Below are the code and all the weights of a small trained network. Each question names an input and a target symbol and asks about switching units off, where a switched-off unit gives its printed mean instead of its output.

import numpy as np


def w(rows, s, z=0):
    codes = np.array(rows[::2]) - 128.0
    scale = np.full(codes.shape[1], s)
    scale[-1] = z or s
    return codes * scale


def norm(h):
    return h / np.sqrt((h * h).mean(-1, keepdims=True) + 1e-5)


def f(y):
    return y / 2 * (1 + np.tanh(0.7978845608 * (y + 0.044715 * y**3)))


def softmax(a):
    e = np.exp(a - a.max(-1, keepdims=True))
    return e / e.sum(-1, keepdims=True)


def log_softmax(a):
    a = a - a.max(-1, keepdims=True)
    return a - np.log(np.exp(a).sum(-1, keepdims=True))


def net(x, mask):
    ids = ['Ψαζθστ'.index(c) for c in x.split()]
    T = len(ids)
    res = E[ids] + P[:T]
    u = 0
    for l in range(3):
        q, k, v = (norm(res) @ M[l].T for M in (Q, K, V))
        z = softmax(np.where(np.tri(T) > 0, q @ k.T / 3**0.5, -1e9)) @ v
        res = res + np.where(mask[u], z, O[l][:, -1]) @ O[l][:, :-1]
        u += 1
        y = f(norm(res) @ A[l][:, :-1].T + A[l][:, -1])
        res = res + np.where(mask[u : u + 4], y, B[l][:, -1]) @ B[l][:, :-1]
        u += 4
    return log_softmax(norm(res)[-1] @ U[:, :-1].T + U[:, -1])


Q, K, V, O, A, B = {}, {}, {}, {}, {}, {}
E = w([
[231,91,73,104,249],'Ψ',
[113,183,99,47,164],'α',
[129,173,206,90,149],'ζ',
[183,165,187,73,144],'θ',
[126,125,198,120,135],'σ',
[110,185,171,75,153],'τ',
],0.012)
P = w([
[174,134,65,12,77],'0',
[191,187,98,111,188],'1',
[29,192,211,171,103],'2',
[93,76,168,121,104],'3',
[213,247,51,146,159],'4',
[51,204,178,194,72],'5',
[63,111,129,63,119],'6',
[165,226,109,254,135],'7',
[44,229,170,213,71],'8',
[58,97,154,75,125],'9',
[143,222,99,212,166],'10',
],0.0072)
Q[0] = w([
[101,243,108,133,8],'0.h1',
[57,149,164,134,144],'0.h1',
[119,39,170,39,51],'0.h1',
],0.011)
K[0] = w([
[145,207,133,1,21],'0.h1',
[120,230,150,122,135],'0.h1',
[25,79,193,193,108],'0.h1',
],0.01)
V[0] = w([
[144,104,107,69,133],'0.h1',
[155,126,96,108,32],'0.h1',
[177,145,121,136,252],'0.h1',
],0.011)
O[0] = w([
[146,87,104,208,115,194],'0.h1',
[73,78,198,199,95,89],'0.h1',
[187,183,1,109,75,254],'0.h1',
],0.0081,0.0061)
A[0] = w([
[141,152,129,227,171,202],'0.n1',
[115,3,73,1,28,4],'0.n2',
[146,169,71,104,70,130],'0.n3',
[102,173,193,53,57,138],'0.n4',
],0.0099,0.0013)
B[0] = w([
[153,138,97,79,168,174],'0.n1',
[254,17,83,85,227,161],'0.n2',
[114,60,179,121,184,253],'0.n3',
[32,175,78,108,86,252],'0.n4',
],0.0089,0.0056)
Q[1] = w([
[167,226,77,190,169],'1.h1',
[44,178,82,47,79],'1.h1',
[205,119,165,78,251],'1.h1',
],0.019)
K[1] = w([
[185,37,58,204,54],'1.h1',
[118,231,77,200,86],'1.h1',
[54,42,163,23,9],'1.h1',
],0.014)
V[1] = w([
[189,248,193,66,107],'1.h1',
[33,167,170,151,237],'1.h1',
[191,116,253,126,57],'1.h1',
],0.011)
O[1] = w([
[175,174,107,101,171,218],'1.h1',
[154,51,121,74,110,8],'1.h1',
[125,127,122,129,247,4],'1.h1',
],0.014,0.003)
A[1] = w([
[11,26,165,139,115,2],'1.n1',
[98,1,187,56,149,113],'1.n2',
[57,69,164,40,133,138],'1.n3',
[119,85,140,101,211,132],'1.n4',
],0.014,0.0052)
B[1] = w([
[188,167,136,166,164,132],'1.n1',
[90,114,95,97,186,225],'1.n2',
[134,251,114,161,116,253],'1.n3',
[124,145,106,98,84,223],'1.n4',
],0.027,0.0037)
Q[2] = w([
[161,29,98,141,229],'2.h1',
[134,199,61,254,125],'2.h1',
[47,121,110,94,188],'2.h1',
],0.014)
K[2] = w([
[100,36,155,191,172],'2.h1',
[76,200,152,248,136],'2.h1',
[27,76,65,91,179],'2.h1',
],0.014)
V[2] = w([
[225,47,135,150,83],'2.h1',
[86,107,59,215,254],'2.h1',
[129,228,130,143,57],'2.h1',
],0.0075)
O[2] = w([
[144,183,7,193,141,31],'2.h1',
[2,168,21,133,33,105],'2.h1',
[113,27,94,67,155,255],'2.h1',
],0.0063,0.0087)
A[2] = w([
[68,125,196,130,153,129],'2.n1',
[112,38,100,206,170,124],'2.n2',
[97,172,144,196,251,2],'2.n3',
[101,153,180,129,209,124],'2.n4',
],0.023,0.0026)
B[2] = w([
[190,146,70,163,144,195],'2.n1',
[156,4,55,240,136,145],'2.n2',
[81,194,245,143,197,255],'2.n3',
[95,66,110,160,117,247],'2.n4',
],0.02,0.0062)
U = w([
[183,229,89,182,50,1],'Ψ',
[117,101,163,95,20,172],'α',
[65,44,69,17,185,42],'ζ',
[147,162,184,157,230,202],'θ',
[132,73,50,194,129,210],'σ',
[254,130,185,23,189,59],'τ',
],0.0074,0.0029)

Each question gives the input, a string of symbols that net reads in full, and the target symbol t.
The units are the heads (3 rows each of Q, K, V and O) and the neurons (one row each of A and B). Each row of codes is followed by its name. A weight is (code - 128) times the scale printed after its matrix; where a second scale follows, it is the last column's (O, A, B and U).
mask holds one flag per unit, layer by layer, with each layer's heads first. A switched-off unit (its flag False) gives its mean, the last column of its rows in O or B, instead of its output. The means were averaged over made-up inputs and are rounded, as every weight is.
A unit's drop is (log p(t) with every unit on - log p(t) with that unit switched off) / (log p(t) with every unit on - log p(t) with every unit switched off).
The circuit of an input: a set's keep is (log p(t) with only the set's units on - log p(t) with every unit switched off) / (log p(t) with every unit on - log p(t) with every unit switched off). Starting from the 12 units with the biggest drops (on a tie, the unit counted first), units are removed one at a time, each time the one whose removal leaves the highest keep (on an exact tie, the one counted first), for as long as the keep stays at least 0.8.
circuit, biggest first: the units of the circuit, biggest drop first
k most important neurons: the k neurons with the biggest drops, biggest first
k most important neurons of layer l: the k neurons of layer l with the biggest drops, biggest first
input σ Ψ σ, target Ψ: 4 most important neurons : [0.n3, 2.n1, 0.n2, 0.n4]
input ζ θ θ θ τ τ, target τ: 2 most important neurons of layer 1 : [1.n3, 1.n2]
input Ψ τ σ θ θ θ τ α Ψ Ψ Ψ, target Ψ: circuit, biggest first : [0.h1, 1.h1]
input Ψ Ψ τ α θ Ψ τ Ψ Ψ, target Ψ: circuit, biggest first : [1.h1]
input θ σ θ, target σ: 3 most important neurons of layer 2 : [2.n3, 2.n1, 2.n4]
input ζ Ψ θ σ α, target τ: 2 most important neurons : [0.n3, 0.n4]
input θ σ σ θ σ ζ ζ τ σ ζ, target Ψ: 3 most important neurons : [1.n3, 0.n3, 0.n4]
input ζ Ψ Ψ ζ ζ, target τ: circuit, biggest first : [0.n4, 1.h1, 1.n3]
input τ α σ σ α Ψ, target α: 3 most important neurons : [0.n4, 0.n2, 1.n3]
input α τ τ, target τ: circuit, biggest first : [1.h1, 2.h1]
input Ψ θ Ψ α σ τ, target σ: 3 most important neurons : [0.n4, 1.n3, 0.n3]
input σ σ τ σ α ζ θ τ α, target τ: circuit, biggest first : [1.h1, 2.h1, 1.n3]
input α α α σ ζ σ θ θ θ τ α, target σ: 2 most important neurons : [0.n4, 0.n2]
input α τ σ ζ, target Ψ: 2 most important neurons : [1.n3, 0.n4]
input τ Ψ α τ α, target α: most important neuron : [0.n2]
input τ ζ Ψ θ ζ, target α: circuit, biggest first : [0.h1, 1.h1, 0.n4]
input τ τ σ, target τ: circuit, biggest first : [1.h1, 2.h1]
input τ α σ θ Ψ τ σ α θ, target α: circuit, biggest first : [1.h1, 1.n3]
input α θ ζ Ψ θ σ τ, target Ψ: 4 most important neurons : [1.n3, 0.n4, 0.n3, 2.n3]
input α θ α σ α Ψ ζ, target α: circuit, biggest first : [1.h1]
input θ α τ, target α: circuit, biggest first : [1.h1, 0.h1]
input θ τ Ψ τ τ ζ, target τ: circuit, biggest first : [1.h1, 2.h1, 1.n3]
